What each symbol does to the elements:
Koz: x>Dek, j>Gol
Pom: x>Git, j>Pev
Riz: x>Mim, j>Met
Sab: x>Let, j>Vus
Rek: x>Dob, j>Neb
Kal: x>Lem, j>Tet
Ton: x>Rif, j>Nir
Ret: x>Dib, j>Miv
Zav: x>Sav, j>Gof
Sev: x>Pif, j>Lig
Kas: x>Dem, j>Dun
Sav: x>Lig, j>Sen
Vok: x>Nur, j>Dek
Naf: x>Dip, j>Tun
Zev: x>Gol, j>Lem
Ker: x>Naf, j>Geb
Kag: x>Gim, j>Dem
Fel: x>Zam, j>Zam
Taf: x>Per, j>Gar
Lem: x>Kor, j>Naz
Zuf: x>Zam, j>Fur
Kig: x>Vus, j>Zev
Vez: x>Ton, j>Taf
Rif: x>Tuv, j>Tem
Doz: x>Tem, j>Per
Tet: x>Naz, j>Let
Dem: x>Zus, j>Ret
Zuk: x>Naz, j>Bug
Dod: x>Mev, j>Nad
Bag: x>Bol, j>Doz
Fur: x>Vok, j>Lem
Nad: x>Pev, j>Rek
Bir: x>Riz, j>Mev
Dip: x>Fim, j>Mim
Mim: x>Mev, j>Pas
Dek: x>Zev, j>Kal
Bos: x>Dib, j>Zus
Gim: x>Kas, j>Tun
Nop: x>Nad, j>Vez
Per: x>Bos, j>Kov
Bib: x>Zav, j>Lig
Gop: x>Dod, j>Git
Zap: x>Tek, j>Kig
Tun: x>Bil, j>Bag
Nur: x>Bib, j>Sav
Kor: x>Tet, j>Sab
Kol: x>Zav, j>Zuf
Gol: x>Kal, j>Kor
Sen: x>Kol, j>Vir
Zor: x>Fur, j>Nur
Lar: x>Fim, j>Naf
Lig: x>Dek, j>Zil
Geb: x>Tun, j>Nop
Mev: x>Met, j>Lar
Pif: x>Nak, j>Poz
Tuv: x>Tek, j>Gim
Pas: x>Rif, j>Ker
Git: x>Nop, j>Fes
Ran: x>Neb, j>Bir
Neb: x>Nif, j>Riz
Pev: x>Fes, j>Dob
Poz: x>Kug, j>Ker
Miv: x>Lan, j>Zap
Vus: x>Koz, j>Fur
Kug: x>Zav, j>Dod
Piv: x>Miv, j>Rif
Zam: x>Pif, j>Zor
Nir: x>Dib, j>Nop
Gar: x>Lar, j>Rif
Zus: x>Dun, j>Dib
Nak: x>Sav, j>Kug
Dun: x>Kag, j>Piv
Kov: x>Ton, j>Zus
Paf: x>Gop, j>Pom
Zil: x>Nur, j>Paf
Dob: x>Ran, j>Nif
Vir: x>Zuf, j>Pif
Tek: x>Bug, j>Koz
Tem: x>Taf, j>Bos
Fim: x>Ker, j>Kag
Fes: x>Rek, j>Ran
Let: x>Sev, j>Mut
Mut: x>Kal, j>Vok
Gof: x>Sen, j>Fel
Naz: x>Sab, j>Sev
Nif: x>Bir, j>Mim
Met: x>Pas, j>Fim
Bil: x>Nop, j>Pas
Dib: x>Piv, j>Nir
Bol: x>Vez, j>Tem
Bug: x>Zav, j>Dek
Lan: x>Zuk, j>Tek

The rows follow the links: the fewer symbols apart two elements are, the more alike their rows tend to be.

Each row is also shifted at random along 7 hidden directions that mean nothing.

Some elements, each with a row of numbers:
Ran	[-474   65 -445  -23 -208  -41  317  -79   13  198  -18  215  149   54   67   24 -125  286 -254  191  204  222 -388   76  226 -105   52 -449 -101  220  -30  -19   65 -222  127  100 -118   32  311  231  -62  -35   44  207 -214  269  -48]
Kor	[-333 -796  420  337 -486  176   55 -262  242  913 -199 -422 -157  -48 -260 -104   49 -115  172 -256 -360 -254  403 -215  -29 -304  236  244   11 -380 -459  -30  269  164    3 -130  339  396 -462 -594  283 -195  -68  -33  197  -26  711]
Pif	[  14 -258  187   50 -204  153   81 -255 -134  144  -72  -67   75  163  187  151  362 -127  324 -323   22   27  519 -157 -365   63  271  104 -135  359   75  192  -58  195 -140 -108  -11  -17 -252 -215  351  208   67  241  294  701  222]
Zav	[-176 -385  231  -90 -464  -14  316 -137 -130  755 -287  104 -127  145  112 -224  110  232  298 -270   71  -14  408 -407 -421  -14  385 -221 -164  116  -29   50  -14   13  -80 -306   39  206  -14 -363  454  250  -35  379  122  154  487]
Tuv	[ -46   11 -424  284  224  217  105  -44  239 -313  223   33 -152  -13   42  473  274 -362   49  116 -420   84  260  335  249  -23 -478   47 -351  238  251  -54 -260   15  264   80   91  191  -75  185 -219   86  -97 -237  108  125 -168]
Tem	[-246  -33  684 -119 -293  282   40   26 -326  336 -134 -258 -154 -166 -161 -422   15  534 -139  223   76 -429 -276   87 -107  204  336  331  404 -469 -119  -78  125 -213  -92 -156  215 -194 -318   59  479 -312  204   52   38   42  147]
Piv	[  30  234 -226   67  466   80  139  365 -110 -375   -2  210 -224  -43 -114  160 -121   76  -46  281 -250 -144  -70  181  234    7 -297  -50 -159   43  143  -69 -233 -102   68  125  -45   46  -45  317 -230  149    7 -140  -88 -643 -258]
Poz	[ 495   86  221  -54  108   29 -253  -72 -149 -280  146  -17  123   62   44  -34  179 -253  198 -302  163 -150  234  200 -193  152  -16  458  143  -62  226  106  -83  181  -92 -112  142 -332 -185   36  156   80   65 -182  136  299  -67]
Pev	[-148 -225  -86  267  -61  192  144 -106   79  210  -82  232   -3   49  198  162   -3  -73 -104  -12 -182   86  321  -74  145 -275  -29   37  -28 -133 -139   19  -39   32 -221 -258   95   37   34  -92   50  127 -149  -19  -22    8  376]
Lan	[ 671  -85 -132  -28 -306  114 -170 -378   44  349  305 -308 -214   17  -47   17  -86 -165  -53  -87  115  -39 -260   42  224  148  222  -93  121 -142  -91  156  -93  113  110  -34  217 -173  220  112  -25  -57   -1  -23  226  776 -251]
Riz	[-208   23   -1  217   92  267   94   62 -143  -79  108   65  174  -35 -334   21  -91  105  -89   -3  -36 -438 -173  662  310  -89 -163  385  106 -240   57  -80   50  -59  139  115  313 -248 -362  353   63 -110  232 -309 -131   69  -95]
Doz	[ 426  154  189  -16 -200  220 -170 -324   86 -264  245 -264  200   46  354  216  235 -145 -107  217  -31  198  -57  102  -90  144   29  156  220   37   49  -41  -26  -18 -133   55   27 -104   25   33  -54 -149  116   88   75  836  -84]
Lem	[-214  -48  -35 -297 -326 -144  148   -8  -61  445 -183   -8  -20  -83 -155 -189 -193  247  -39  -16  262  128 -357 -356  -18  129  281 -414  -31    7 -295 -132  288   11  177  136 -203  118  257 -264  -18 -117 -102  165  -31 -101   52]
Kag	[-112  -96  -45  127  119  179   31   39   11   72   24 -113 -310 -107 -174  -20  202   -3   14   -2  -83 -232   40  216  167   42  -50  191  -74  -27  207  160 -171 -138  199 -170  164  -60 -277  170  246  -18   39 -138  158   90  -53]
Sab	[  74   53  -44   -6 -112  332   33 -228 -127 -119  245   50  160  -10  -74  310  -38 -289   70 -101  -74 -100  -14  333  190  205 -170  230  -15 -143 -113 -306  114  322  166  283  187 -208   32   88 -258  -81  -71 -338  139  363 -160]
Lig	[  27 -188  413    7  219  -49  -86  289 -199  106 -256  153 -160  -20 -166 -193 -174  -20  290 -328 -156 -351  465 -255 -201  -83   68  314   29 -308 -154  -13   58  263 -239 -180   81  -10 -257 -296  128  194 -123 -142   63 -851  312]
Dob	[ -48 -209  104  293 -113   26 -453 -256  162  165  252 -534  -26  -17 -187 -173 -135  -63 -276  -85   50 -257 -282  335  314 -251  213  347  438 -356 -150  395   37   20 -162  -79  360 -297 -204  253  130 -304  283 -129   39  625  -98]
Let	[ -68 -353  108  -21 -175 -285   21   35  230  464 -333 -173  -22  -11 -126 -125 -102  -26   80 -133  -27  226   81 -662 -163 -210  258 -301  -74   44 -418    2  295   48  -22   72 -263  433    1 -635  -26  -30 -190  224  -16 -456  394]
Nif	[  22  260 -290  -95   95  -81  214  188 -148 -131 -106  291  203    9  -86   24 -228  333 -244  168  312   87 -460   28  192  -52   63 -298   -3  153  -10  -41  123 -218   73  173 -245 -111  123  218  -90   59  102  122 -264  -80 -156]
Gop	[ 898  329  -28 -345 -290  379  105 -324 -378  -81   91  434   85    7  557  218  199  -18 -110  -36  505  320    7 -185  -30  430  284  -18  147   22   73  -40  -39   95 -210 -287 -130 -611  482   34  178  224 -238   49  275 1036  -64]
Kig	[ 623 -268   -2   32 -354   77   26 -302  124  509   37 -170  -80   51  -57   81 -112 -170   43 -125    3   60    5 -293   77  -32  250 -156   29 -136 -321  -45  113  150   45   58   78  127   89 -304  -71   -2 -127   65  152  332  139]
Rek	[-907 -300 -158  199 -270  -10  371   47   55  654 -159  205  -55   -7 -191 -250 -322  414 -195  133  -96 -163 -108  110  213 -351  -42 -216  -45 -291 -176 -117   75 -240   52 -148  209  243   77   95   96  -80   24   37 -294 -467  356]
Zor	[ 557  188  220 -349  -35 -227  -15  121 -336  116    1  261  107  137  -67 -317 -468  185  193 -145  195 -224  -99 -108 -256  147  130 -112  131 -212  -38 -216   -2  129 -115   49   60 -114  270   24 -143  224   83   62 -195 -502  -90]
Gol	[-183   18 -155   11   85  -33  113  117   16  -57  -11  154   78  -57 -213  168 -225 -116   51  -28 -176  -28  -48   47  173  -23 -259  -69 -153  -94 -184 -303  162  181  158  296  -15  146   78  -81 -384  -30 -151 -232 -105 -555   -9]
Nur	[-135   22    6  -33  186  -16   46  134 -171 -205  -68  316   50   92   73  128    1 -124  285 -243 -133  -32  446  -72 -171   41 -158   80 -187  113   78  -71  -65  301 -116   10  -36  -27   28  -75  -98  257 -114  -89   56 -381   57]
Dun	[ 362   49 -212   37   45 -182  -72   10  207  142  222  -74 -239   14  -72 -160 -229  -38  -66  172 -142 -102 -195  165  164  -64 -191 -159   10 -213  135  -11 -260 -180  133 -102  229  197  235  228 -222   -4   33  -81 -139 -302 -202]
Fur	[-118   94  196 -136  167  135 -121  126 -420 -249    5  -73   38   10 -262   24  -67  -14  184 -225  112 -281  -74  119    9  264  145  246   85   45 -103   53  127  347   -7  295   -8 -399 -215  123    6   -3  107 -149  194   77 -286]
Fes	[-365  -78 -235  259  143  158  -15  -17   24 -179  -35   79   32    7  135  281  100  -80 -185   11  -73  163  135   13  237 -219   -2   38   -2  154  -71  243  -12   45 -198  -85  -94 -150  -72   82   45   15  -45   -9   62  266   77]
Kol	[-193   97 -186 -159 -185 -111   -1 -207  -97   36  290   73  154  200  111  -75  -89  -51  196  -99   68  -38  -30  318 -158  150 -120 -137  -86  127  228  -67 -181  135  113   74  189  -65  315  307 -147   76  152   59  -69  300 -253]
Kas	[ -76   92  -96  255  478  203   46  311  -96 -283  141  180 -265  -71 -275  111  -94  -91   65   86 -399 -488  146  536  303  -26 -480  363 -118 -272  248  -99 -286   20  164  -17  312  -35 -258  387 -158  124   25 -447  -13 -669 -186]
Bib	[  15   19   17 -125   22 -311 -406  -91   60  -53  248 -175   19   76   16 -235 -145 -221  138 -262   75  -43   -3   97 -127   52  -36   54   94 -105   97  109 -113  242  -29  -32  148 -141  261   86 -162  -31   38  -90   -2  -16 -233]

Start, symbols taken left to right, then the element you end at.
Answers are names.
[ -51  160   73 -241   11  -59  178  269 -282  145 -228  525  -44 -115    6 -354 -199  398 -124  -28  337  -90  -96 -132  -27   64   26  -26   86 -297   31 -117   55 -126  -78 -340  -25 -205  278   33  218  105 -179  -66 -158 -550  152]
x j x x x j => Tun
[ -65   36 -269 -184 -132  244  477    0 -342  167 -140  428  -73   39   27  239   35   89  200 -100  149   83   81 -192    8  292   93 -335 -357  300  -36 -167   15  161  167  133 -170  -74  171  -11   28  283 -190   82  201  166  -42]
j j x j x => Sab
[-188 -243  -41  -58   66 -494  -38  202  316  236 -358 -124  -15  -20 -153 -130 -206  -56   55  -92  -34  301   20 -730 -145 -278  134 -426 -129  140 -375   20  287   21   -3  159 -383  505   84 -596 -204  -45 -198  222 -118 -820  274]
j j j j j => Let
[-112   52  164 -268  -91  -82   78   76 -310  144 -129  178  -22   37   -9 -281    1  235  183 -196  288 -123   60 -126 -279  206  230  -43   -8   46  104   38  -30   42  -55 -136  -26 -182   51   13  272  142   27  150   52  -32    8]
j x j x x j j => Fur
[-490  -96  201 -182   63 -331 -331  264  -81  220 -155 -365 -240 -205 -569 -526 -334  233  -30 -195  169 -300 -432 -155   93   73  229   10  206 -319 -296  162  264  124   89   94  -18 -128  -61  -87   62 -318  -19 -135   31 -666 -145]
j j x j => Sev
[ 642 -284   62  280 -262  182  299 -234  202  370  -64  138  228  112   36  151   75 -102   27  -62  -62  -41  303   -4   -9 -288   30  150  -31  -70  -48 -132  103 -165  -14 -127  171  272 -307 -278  140  135   55   32  -70  308  484]
x j j x => Dip
[-516 -238  446   23  -94  186   71  103 -153  323 -293 -159 -171 -221 -312 -381  390  259   47 -197  208 -366   89   66 -120   88  197  477  108 -206  103  159  162 -196  173 -331  131 -156 -592 -128  780 -198   43 -117  194  104  297]
x j j x j x => Taf
[ 467   34 -135   62  187 -175 -291   12  198  -40  189 -309 -281   -4  -73  -78 -143 -118 -120  112  -77  -16 -239  -11  180  -74    8 -118  113  -46   40  266 -232  -69  -17  -36   56   49   94  177 -187  -38   78   21   13  -64 -312]
x j x x x j j => Kig
[ 489  -86  -42  187  241  132 -261  -69   77 -341  151 -196   15    6 -130  420    2 -523   98 -206 -212  -35  177   29  201  -37  -98  263   -5   21 -207   64   76  405  -60  268   21 -110 -213 -122 -284   12  -87 -302  243  158 -136]
j x x j j x j => Poz
[-625 -131  -54  169   30  103  173    7  273  -66 -125   45  -10  -85  124  145  495 -135   52   67 -190  197  377   46  -99  -68 -304  132 -270  223  217  -72   -7 -188  186 -146  -36  308 -225 -193  198  -47 -133  -55   45   -3  289]
x x x x j j x => Bir
[ 223 -130  122   32   28 -240 -164   65  173  268  -11  164 -121   -6   65 -280 -288 -107    0 -100 -112  -47  235 -208  -44 -238 -102   55  124 -500 -109  -76  -49   58 -210 -362  200  147  281 -197 -129   74 -227 -153 -160 -765  288]
j x j x j j => Riz
[-451  -57  113 -170  -81 -350 -356  -36   15  167  107 -273  -89  -19 -143 -543  -13   62   50 -274  270 -144 -156  101 -165   84  106   83  165 -123  165  283  -43   33   60 -183  179 -195   88  160  248 -214  133  -29   16   42 -189]
x j x x x => Zav
[-274  125  446   96  585  -24 -470  382  -26 -762 -234 -574  -76 -220 -210  -36  386   75 -172  101   78  -59 -136 -144  -65   25  216  427  283  256   13  508  150 -164 -196  120 -412 -246 -750  -35  347 -311  216   25  206   41 -175]
j x x j x x j x => Kor
[-105   47   51  -53 -137  252   79  -70 -195  172  -27  268  -89  -80  166  -65   33  118 -136    1  102   -3   58   45   90   86   47  109  105 -291   -7  -59   -8   41 -138 -327  125 -277  200   91  189   10 -162 -125   49  101  148]
j x x x x => Neb
[  87   84  -48 -173 -193   45  360   29  -45  207 -214  247  101  -72   -8  -91  244  260  -61   17  409  126 -144 -113  -84  129  116 -115  -96  199  147  -95  170 -340  264 -129 -178   20  -63 -121  367    8  -38  143  -27  296  150]
j j x j x x x j => Zus
[ -37   -6    0  199  227  105  -31   48  202 -375 -101  121   26  -41  371  324  330 -238  -55   95 -232  306  419 -194  -53 -150 -198  143  -74  137   70   47  -39  -35 -252 -193 -186  105  -79 -221    0   68 -182  -29   64  -30  261]
j j x x j => Zus
[ 929 -224  211  -15 -293   48   49 -279   53  326    6  135  168  159  174  178 -106 -354  295 -308  -95   63  473 -336 -244  -49   98   42  -18 -161 -248 -268  109  333 -177  -46  103  163  101 -527 -179  269 -198   16   70   82  384]
x j j j j x => Nad
